[[127 123 127 138 135 126 116 113 130 142 112 138 131 135]
 [136 123 132 146 121 130 118 110 130 137 111 142 137 132]
 [136 127 136 145 110 119 119 130 129 144 122 130 133 135]
 [125 121 126 143 136 132 115 100 125 136 113 148 137 133]]
:
[[127 123 127 138 135 126 116 113 130 142 112 138 131 135]
 [136 127 136 145 110 119 119 130 129 144 122 130 133 135]]

[[135 126 116 112 142 134 133 126]
 [129 121 135 128 130 131 118 121]
 [112 154 111 117 117 118 132 140]
 [135 126 134 126 140 120 121 123]
 [143 121 106 104 121 144 121 123]
 [126 118 125 119 137 128 130 122]
 [133 125 137 123 146 119 118 117]
 [128 114 137 129 127 124 124 112]
 [134 119 128 130 115 127 114 127]
 [152 120 125 118 119 129 105 124]
 [126 153 121 121 125 124 123 135]]
:
[[135 126 116 112 142 134 133 126]
 [112 154 111 117 117 118 132 140]
 [143 121 106 104 121 144 121 123]
 [133 125 137 123 146 119 118 117]
 [134 119 128 130 115 127 114 127]
 [126 153 121 121 125 124 123 135]]

[[139 121 106 117 151 116]
 [147 147 116 127 124 127]]
:
[[139 121 106 117 151 116]]

[[108 114 111 121 130 139 140]
 [115 118 117 140 101 123 130]
 [127 140 109 124 149 142 126]
 [127 128 129 126 128 128 129]
 [134 129 132 150 126 121 125]
 [113 139 115 115 143 133 122]
 [127 126 130 130 134 130 128]
 [129 127 127 130 130 128 128]
 [127 127 129 124 132 128 129]
 [138 130 146 116 120 146 116]
 [109 121 118 118 126 142 140]]
:
[[108 114 111 121 130 139 140]
 [127 140 109 124 149 142 126]
 [134 129 132 150 126 121 125]
 [127 126 130 130 134 130 128]
 [127 127 129 124 132 128 129]
 [109 121 118 118 126 142 140]]

[[121 120 140 109 152 133 116]
 [117 137 142 126 106 117 125]]
:
[[121 120 140 109 152 133 116]]

[[128 156 154]
 [135 134 152]]
:
[[128 156 154]]
---
[[137 120 123 131]
 [131 137 141 139]
 [131 119 123 139]
 [157 143 123 110]
 [131 131 126 148]]
:
[[137 141]
 [119 123]]

[[133 105 103]
 [127 107 107]
 [145 114 115]
 [119 115 124]
 [123 146 147]]
:
[[107 107]
 [114 115]]

[[158 128 127]
 [115 130 128]
 [122 126 130]
 [116 128 127]
 [104 128 127]]
:
[[130 128]
 [126 130]]

[[113 141 111 128 144]
 [122 116 123 118 127]
 [120 130 134 131 128]
 [145 151 121 134 135]]
:
[[116 123]
 [130 134]]

[[150 129 138 108 129]
 [127 136 136 124 128]
 [128 132 135 139 127]
 [130 127 136 113 128]
 [125 115 121 147 128]]
:
[[136 136]
 [132 135]]

[[139 127 129 148]
 [115 104 127 101]
 [130 142 128 119]]
:
[[104 127]
 [142 128]]

[[134 113 114]
 [115 121 126]
 [128 102 123]
 [119 127 124]]
:
[[121 126]
 [102 123]]

[[131 140 115]
 [114 136 128]
 [138 107 133]
 [124 115 150]
 [139 152 126]]
:
[[136 128]
 [107 133]]
---
[[149 117 129 109]
 [146 121 122 109]
 [126 135 144 116]
 [141 118 125 102]]
:
[[117 129]
 [121 122]]

[[156 127 129 116]
 [144 129 127 101]]
:
[[127 129]
 [129 127]]

[[136 138 123 124]
 [106 127 103 155]]
:
[[138 123]
 [127 103]]

[[151 144 157]
 [128 148 125]
 [119 141 124]]
:
[[144 157]
 [148 125]]

[[129 129 100 128 126]
 [127 122 141 127 114]
 [128 131 135 129 138]
 [129 124 129 128 124]
 [129 131 134 128 128]]
:
[[129 100]
 [122 141]]

[[111 103 133]
 [102 114 146]
 [126 115 124]]
:
[[103 133]
 [114 146]]

[[105 107 144 110]
 [134 127 120 152]]
:
[[107 144]
 [127 120]]
